Below are the code and all the weights of a small trained network. Each question names an input and a target symbol and asks about switching units off, where a switched-off unit gives its printed mean instead of its output.

import numpy as np


def w(rows, s, z=0):
    codes = np.array(rows[::2]) - 128.0
    scale = np.full(codes.shape[1], s)
    scale[-1] = z or s
    return codes * scale


def f(y):
    return y / 2 * (1 + np.tanh(0.7978845608 * (y + 0.044715 * y**3)))


def softmax(a):
    e = np.exp(a - a.max(-1, keepdims=True))
    return e / e.sum(-1, keepdims=True)


def log_softmax(a):
    a = a - a.max(-1, keepdims=True)
    return a - np.log(np.exp(a).sum(-1, keepdims=True))


def net(x, mask):
    ids = ['βγδεζτω'.index(c) for c in x.split()]
    T = len(ids)
    res = E[ids] + P[:T]
    r = res
    for j in range(3):
        rows = slice(3 * j, 3 * j + 3)
        q, k, v = (r @ M[0][rows].T for M in (Q, K, V))
        z = softmax(np.where(np.tri(T) > 0, q @ k.T / 3**0.5, -1e9)) @ v
        o = O[0][rows]
        res = res + np.where(mask[j], z, o[:, -1]) @ o[:, :-1]
    y = f(res @ A[0][:, :-1].T + A[0][:, -1])
    res = res + np.where(mask[3:19], y, B[0][:, -1]) @ B[0][:, :-1]
    return log_softmax(res[-1] @ U[:, :-1].T + U[:, -1])


Q, K, V, O, A, B = {}, {}, {}, {}, {}, {}
E = w([
[94,238,219],'β',
[22,254,148],'γ',
[54,151,18],'δ',
[72,97,46],'ε',
[144,193,200],'ζ',
[213,168,93],'τ',
[130,104,61],'ω',
],0.0095)
P = w([
[249,17,214],'0',
[2,160,96],'1',
[24,190,92],'2',
[46,186,116],'3',
[69,199,133],'4',
[70,205,149],'5',
[87,209,154],'6',
[103,218,167],'7',
[102,223,174],'8',
[114,222,199],'9',
[172,215,211],'10',
],0.0059)
Q[0] = w([
[120,231,233],'h0',
[65,184,217],'h0',
[138,159,253],'h0',
[74,230,143],'h1',
[108,21,70],'h1',
[30,253,123],'h1',
[234,196,212],'h2',
[8,96,52],'h2',
[224,125,247],'h2',
],0.0076)
K[0] = w([
[246,29,188],'h0',
[203,63,232],'h0',
[201,20,161],'h0',
[172,102,218],'h1',
[3,199,66],'h1',
[195,183,179],'h1',
[248,78,205],'h2',
[33,214,29],'h2',
[254,7,179],'h2',
],0.0084)
V[0] = w([
[89,236,190],'h0',
[2,162,60],'h0',
[139,201,215],'h0',
[191,76,183],'h1',
[163,145,145],'h1',
[189,135,121],'h1',
[41,144,99],'h2',
[189,144,140],'h2',
[70,117,127],'h2',
],0.009)
O[0] = w([
[25,54,231,251],'h0',
[236,58,205,133],'h0',
[3,90,154,231],'h0',
[44,149,86,129],'h1',
[113,140,34,177],'h1',
[89,199,36,135],'h1',
[162,84,171,243],'h2',
[24,185,78,91],'h2',
[234,82,171,173],'h2',
],0.007,0.0028)
A[0] = w([
[42,196,90,200],'n0',
[64,170,242,187],'n1',
[55,165,244,189],'n2',
[197,163,5,168],'n3',
[106,204,238,40],'n4',
[52,94,229,45],'n5',
[109,191,222,63],'n6',
[211,57,156,30],'n7',
[82,177,225,153],'n8',
[54,185,108,137],'n9',
[54,121,231,2],'n10',
[33,109,8,14],'n11',
[198,118,190,147],'n12',
[169,11,16,212],'n13',
[184,222,21,38],'n14',
[185,143,255,166],'n15',
],0.0064,0.0053)
B[0] = w([
[76,135,164,248],'n0',
[165,94,54,248],'n1',
[157,99,56,254],'n2',
[110,56,231,159],'n3',
[177,54,167,162],'n4',
[161,118,232,180],'n5',
[169,67,156,158],'n6',
[42,117,150,146],'n7',
[170,81,80,213],'n8',
[99,155,152,209],'n9',
[174,103,229,164],'n10',
[185,155,27,165],'n11',
[95,153,79,168],'n12',
[21,2,154,150],'n13',
[150,153,240,160],'n14',
[196,159,68,204],'n15',
],0.0078,0.0088)
U = w([
[26,10,187,214],'β',
[174,68,134,185],'γ',
[211,120,29,190],'δ',
[185,171,155,100],'ε',
[109,101,4,5],'ζ',
[109,166,117,83],'τ',
[109,167,254,110],'ω',
],0.0063,0.0023)

Each question gives the input, a string of symbols that net reads in full, and the target symbol t.
The units are the heads (3 rows each of Q, K, V and O) and the neurons (one row each of A and B). Each row of codes is followed by its name. A weight is (code - 128) times the scale printed after its matrix; where a second scale follows, it is the last column's (O, A, B and U).
mask holds one flag per unit, heads first, then neurons. A switched-off unit (its flag False) gives its mean, the last column of its rows in O or B, instead of its output. The means were averaged over made-up inputs and are rounded, as every weight is.
A unit's drop is (log p(t) with every unit on - log p(t) with that unit switched off) / (log p(t) with every unit on - log p(t) with every unit switched off).
The circuit of an input: a set's keep is (log p(t) with only the set's units on - log p(t) with every unit switched off) / (log p(t) with every unit on - log p(t) with every unit switched off). Starting from the 12 units with the biggest drops (on a tie, the unit counted first), units are removed one at a time, each time the one whose removal leaves the highest keep (on an exact tie, the one counted first), for as long as the keep stays at least 0.8.
units of the circuit, in order: the units of the circuit, biggest drop first
unit that matters most: the unit with the biggest drop
k most important neurons: the k neurons with the biggest drops, biggest first
which heads matter: for each layer, one digit per head in row order, 1 if its drop is at least 0.15 and else 0, layers parted by /
drop when u is switched off: that unit's drop, to one decimal
input β β ω δ τ ζ, target β: which heads matter => 100
input τ β ε ζ, target τ: unit that matters most => h0
input β β β γ τ, target β: which heads matter => 101
input τ ω β, target τ: which heads matter => 110
input ζ ε β γ, target ζ: which heads matter => 110
input ω β β ε ω ζ, target ω: which heads matter => 101
input ω β ω γ ω β γ, target ω: which heads matter => 100
input ζ ε β, target ζ: units of the circuit, in order => [h0; h1; n11]
input β δ β β ω β γ, target β: which heads matter => 100
input γ ζ ω ε ε δ ζ γ γ, target γ: which heads matter => 101
input δ γ γ, target δ: which heads matter => 011
input τ γ γ γ ζ β, target τ: 2 most important neurons => [n11; n14]
input ω δ γ γ β τ ζ ω δ β ζ, target ω: 2 most important neurons => [n14; n3]
input τ β τ γ, target τ: unit that matters most => h0
input ω β β, target ω: drop when n14 is switched off => 0.4
input ω γ γ, target ω: drop when n1 is switched off => 0.2
input ζ δ ω ζ β γ, target ζ: drop when n8 is switched off => 0.1
input τ β τ τ δ ω τ ζ, target τ: drop when n9 is switched off => 0.0
